Here is a tiny trained network, its code and every weight. The questions are about switching its units off for an input and a class, where a switched-off unit gives its printed mean instead of its output.

import numpy as np


def w(rows, s, z=0):
    codes = np.array(rows[::2]) - 128.0
    scale = np.full(codes.shape[1], s)
    scale[-1] = z or s
    return codes * scale


def norm(h):
    return h / np.sqrt((h * h).mean(-1, keepdims=True) + 1e-5)


def f(y):
    return y / 2 * (1 + np.tanh(0.7978845608 * (y + 0.044715 * y**3)))


def log_softmax(a):
    a = a - a.max(-1, keepdims=True)
    return a - np.log(np.exp(a).sum(-1, keepdims=True))


def net(x, mask):
    res = np.array(x, float).reshape(1, 8) / 4 @ E
    u = 0
    for l in range(3):
        y = f(norm(res) @ A[l][:, :-1].T + A[l][:, -1])
        res = res + np.where(mask[u : u + 3], y, B[l][:, -1]) @ B[l][:, :-1]
        u += 3
    return log_softmax(norm(res)[-1] @ U[:, :-1].T + U[:, -1])


A, B = {}, {}
E = w([
[66,118,141,99,94,71,93,139,46,21],'x0',
[123,131,127,126,125,135,126,118,127,121],'x1',
[78,221,75,83,49,132,82,194,145,191],'x2',
[149,146,37,171,81,86,171,122,67,139],'x3',
[200,90,150,254,87,119,35,237,122,103],'x4',
[28,77,137,184,198,117,222,208,123,151],'x5',
[143,35,84,87,84,249,116,155,70,158],'x6',
[185,75,49,55,130,32,162,198,181,110],'x7',
],0.0059)
A[0] = w([
[13,110,137,87,196,100,130,193,75,211,183],'L0N0',
[100,110,216,46,183,165,68,159,197,135,4],'L0N1',
[88,127,233,34,192,206,61,185,253,62,44],'L0N2',
],0.0045,0.0036)
B[0] = w([
[136,145,125,139,171,172,72,148,114,131,253],'L0N0',
[249,153,179,84,114,121,205,89,70,120,127],'L0N1',
[114,134,188,166,35,62,171,187,33,173,183],'L0N2',
],0.013,0.0025)
A[1] = w([
[8,48,136,96,94,45,35,102,69,81,126],'L1N0',
[160,189,8,190,115,114,211,102,25,148,38],'L1N1',
[134,63,107,88,61,253,165,166,97,104,2],'L1N2',
],0.0068,0.0035)
B[1] = w([
[183,118,113,155,134,173,170,104,196,224,255],'L1N0',
[124,92,234,83,91,81,137,125,56,151,178],'L1N1',
[78,221,196,192,117,11,174,110,253,54,214],'L1N2',
],0.012,0.0029)
A[2] = w([
[169,50,168,131,186,143,165,76,118,52,75],'L2N0',
[208,167,132,71,78,137,66,65,133,70,52],'L2N1',
[100,101,209,1,204,170,171,126,143,106,254],'L2N2',
],0.0077,0.0039)
B[2] = w([
[161,253,123,52,134,171,104,219,146,148,191],'L2N0',
[44,52,126,151,216,143,151,177,91,102,202],'L2N1',
[107,68,81,134,76,105,93,85,110,116,254],'L2N2',
],0.014,0.0048)
U = w([
[149,91,207,82,62,97,217,150,20,130,118],'0',
[146,82,95,126,129,150,94,92,135,114,255],'1',
[53,41,106,125,248,173,121,162,104,93,89],'2',
[94,194,164,140,138,65,182,72,238,64,62],'3',
[141,237,97,11,123,214,105,187,118,149,67],'4',
[156,99,108,121,131,170,138,93,149,145,195],'5',
[202,71,119,140,129,185,178,63,197,239,52],'6',
],0.012,0.0085)

Each question gives the input, the list of numbers given to net, and the class t.
The units are the neurons (one row each of A and B). Each row of codes is followed by its name. A weight is (code - 128) times the scale printed after its matrix; where a second scale follows, it is the last column's (A, B and U).
mask holds one flag per neuron, layer by layer. A switched-off neuron (its flag False) gives its mean, the last column of its row in B, instead of its output. The means were averaged over made-up inputs and are rounded, as every weight is.
A unit's drop is (log p(t) with every unit on - log p(t) with that unit switched off) / (log p(t) with every unit on - log p(t) with every unit switched off).
unit that matters most: the unit with the biggest drop
k most important neurons: the k neurons with the biggest drops, biggest first
top k neurons in layer l: the k neurons of layer l with the biggest drops, biggest first
drop when u is switched off: that unit's drop, to one decimal
input [6,5,3,-7,1,4,0,4], class 0: unit that matters most	L0N2
input [-8,-5,1,-4,-8,7,-4,-2], class 1: 2 most important neurons	[L2N2, L1N0]
input [8,-6,-2,7,4,7,1,8], class 5: 4 most important neurons	[L1N0, L0N2, L2N1, L0N1]
input [1,-6,-4,7,-1,7,7,-7], class 0: 3 most important neurons	[L1N1, L2N1, L1N2]
input [-4,2,0,-5,-6,-1,2,-5], class 1: 4 most important neurons	[L2N2, L1N0, L1N1, L2N0]
input [-4,-6,-7,-6,-1,-7,-4,2], class 2: 2 most important neurons	[L2N1, L1N0]
input [-2,6,2,5,1,-7,5,-3], class 2: 2 most important neurons	[L2N1, L0N2]
input [-5,4,3,-3,-8,-4,8,1], class 1: 2 most important neurons	[L2N2, L1N0]
input [-4,6,3,8,5,6,-7,-8], class 0: 3 most important neurons	[L1N1, L1N2, L1N0]
input [-3,0,7,-7,-7,-4,5,5], class 0: 2 most important neurons	[L0N2, L0N1]
input [-1,-2,-4,-3,-8,6,-4,-6], class 1: 2 most important neurons	[L2N2, L2N1]
input [4,3,-3,6,6,-4,8,5], class 3: top 2 neurons in layer 0	[L0N2, L0N0]
input [5,4,-8,1,-5,-5,-7,-2], class 4: 2 most important neurons	[L2N0, L1N2]
input [3,-4,-2,4,-7,6,-3,-7], class 1: 2 most important neurons	[L2N2, L2N1]
input [-5,3,4,0,0,-8,4,4], class 2: top neuron in layer 1	[L1N0]
input [-1,-6,-1,-7,-8,-4,-4,3], class 1: top 2 neurons in layer 1	[L1N1, L1N2]
input [-4,-8,-8,-1,-2,7,-5,6], class 4: top 2 neurons in layer 1	[L1N2, L1N0]
input [-8,-1,4,-1,-2,-6,8,4], class 3: top 2 neurons in layer 1	[L1N2, L1N0]
input [-7,-1,7,-7,-8,5,-6,3], class 1: top 2 neurons in layer 2	[L2N2, L2N0]
input [2,-4,4,7,-2,2,-7,7], class 0: top neuron in layer 2	[L2N0]
input [-2,0,7,-1,-7,0,-6,-4], class 1: top 2 neurons in layer 2	[L2N0, L2N2]
input [8,-6,2,-3,-7,1,0,5], class 6: drop when L0N2 is switched off	0.0
input [5,-8,-8,-5,1,-8,6,-4], class 2: drop when L0N1 is switched off	0.2
input [8,8,-4,6,7,1,-4,-1], class 6: top 2 neurons in layer 1	[L1N0, L1N2]
